Here is a tiny trained network, its code and every weight. The questions are about switching its units off for an input and a class, where a switched-off unit gives its printed mean instead of its output.

import numpy as np


def w(rows, s, z=0):
    codes = np.array(rows[::2]) - 128.0
    scale = np.full(codes.shape[1], s)
    scale[-1] = z or s
    return codes * scale


def norm(h):
    return h / np.sqrt((h * h).mean(-1, keepdims=True) + 1e-5)


def f(y):
    return y / 2 * (1 + np.tanh(0.7978845608 * (y + 0.044715 * y**3)))


def log_softmax(a):
    a = a - a.max(-1, keepdims=True)
    return a - np.log(np.exp(a).sum(-1, keepdims=True))


def net(x, mask):
    res = np.array(x, float).reshape(1, 4) / 4 @ E
    u = 0
    for l in range(3):
        y = f(norm(res) @ A[l][:, :-1].T + A[l][:, -1])
        res = res + np.where(mask[u : u + 4], y, B[l][:, -1]) @ B[l][:, :-1]
        u += 4
    return log_softmax(norm(res)[-1] @ U[:, :-1].T + U[:, -1])


A, B = {}, {}
E = w([
[3,143,196],'x0',
[153,42,194],'x1',
[167,188,191],'x2',
[125,126,132],'x3',
],0.0029)
A[0] = w([
[124,79,221,127],'L0N0',
[202,226,254,1],'L0N1',
[218,116,171,128],'L0N2',
[72,31,62,40],'L0N3',
],0.0081,0.0019)
B[0] = w([
[140,76,186,215],'L0N0',
[35,70,7,255],'L0N1',
[162,122,142,229],'L0N2',
[81,88,62,205],'L0N3',
],0.014,0.0024)
A[1] = w([
[129,193,105,33],'L1N0',
[164,194,238,1],'L1N1',
[1,151,215,94],'L1N2',
[79,251,89,73],'L1N3',
],0.0084,0.00073)
B[1] = w([
[190,58,157,142],'L1N0',
[108,50,49,133],'L1N1',
[246,170,47,253],'L1N2',
[131,24,217,241],'L1N3',
],0.012,0.0024)
A[2] = w([
[84,169,128,6],'L2N0',
[98,87,255,186],'L2N1',
[227,192,124,64],'L2N2',
[164,173,209,76],'L2N3',
],0.0097,0.0014)
B[2] = w([
[154,67,194,70],'L2N0',
[154,13,213,252],'L2N1',
[248,124,79,218],'L2N2',
[101,136,100,106],'L2N3',
],0.012,0.0021)
U = w([
[20,114,41,167],'0',
[150,90,106,254],'1',
[254,173,91,143],'2',
[132,48,226,153],'3',
[98,165,164,66],'4',
[88,236,202,14],'5',
[93,207,205,10],'6',
],0.0091,0.0055)

Each question gives the input, the list of numbers given to net, and the class t.
The units are the neurons (one row each of A and B). Each row of codes is followed by its name. A weight is (code - 128) times the scale printed after its matrix; where a second scale follows, it is the last column's (A, B and U).
mask holds one flag per neuron, layer by layer. A switched-off neuron (its flag False) gives its mean, the last column of its row in B, instead of its output. The means were averaged over made-up inputs and are rounded, as every weight is.
A unit's drop is (log p(t) with every unit on - log p(t) with that unit switched off) / (log p(t) with every unit on - log p(t) with every unit switched off).
The circuit of an input: a set's keep is (log p(t) with only the set's units on - log p(t) with every unit switched off) / (log p(t) with every unit on - log p(t) with every unit switched off). Starting from all 12 units, units are removed one at a time, each time the one whose removal leaves the highest keep (on an exact tie, the one counted first), for as long as the keep stays at least 0.8.
circuit, biggest first: the units of the circuit, biggest drop first
unit that matters most: the unit with the biggest drop
top k neurons: the k neurons with the biggest drops, biggest first
k most important neurons of layer l: the k neurons of layer l with the biggest drops, biggest first
drop when u is switched off: that unit's drop, to one decimal
input [5,-4,8,-3], class 0: circuit, biggest first : L0N1
input [8,1,-6,1], class 2: circuit, biggest first : L1N2; L0N1
input [6,6,-7,7], class 0: circuit, biggest first : L1N3; L2N1
input [8,-5,8,1], class 0: 3 most important neurons of layer 0 : L0N1; L0N2; L0N0
input [-4,5,-7,-7], class 0: circuit, biggest first : L1N3; L1N2; L2N1; L2N2
input [7,7,-1,-3], class 2: top 3 neurons : L1N2; L1N3; L0N2
input [4,-6,-2,-4], class 3: top 2 neurons : L1N3; L0N0
input [-5,5,5,5], class 0: top 2 neurons : L0N1; L1N3
input [-5,-8,7,4], class 3: circuit, biggest first : L1N3; L1N2
input [4,-5,4,-4], class 3: top 4 neurons : L1N3; L0N0; L0N3; L1N1
input [7,1,-4,5], class 2: top 2 neurons : L1N2; L0N1
input [-5,3,6,-4], class 0: 2 most important neurons of layer 2 : L2N2; L2N1
input [8,-6,6,-6], class 2: top 2 neurons : L1N2; L0N3
input [4,-8,5,5], class 3: circuit, biggest first : L1N3
input [4,-5,-3,0], class 3: top 4 neurons : L1N3; L0N0; L0N1; L2N1
input [0,-8,-6,-6], class 3: top 2 neurons : L1N3; L0N1
input [5,-6,5,1], class 3: top 3 neurons : L1N3; L0N0; L0N3
input [4,-6,6,6], class 0: 2 most important neurons of layer 0 : L0N1; L0N2
input [4,5,7,0], class 0: top 3 neurons : L0N1; L1N3; L2N1
input [4,5,-8,-3], class 0: unit that matters most : L0N3
input [-5,-6,-5,-2], class 3: 3 most important neurons of layer 0 : L0N0; L0N1; L0N2
input [6,5,4,0], class 2: top 3 neurons : L1N2; L0N3; L1N3
input [4,0,-3,0], class 2: top 2 neurons : L1N2; L0N1
input [4,4,-1,0], class 2: drop when L2N1 is switched off : 0.1
input [8,-4,4,-4], class 2: drop when L1N2 is switched off : 0.9
input [8,-8,3,1], class 2: drop when L1N3 is switched off : -0.1
input [3,3,6,-6], class 0: top neuron : L0N1
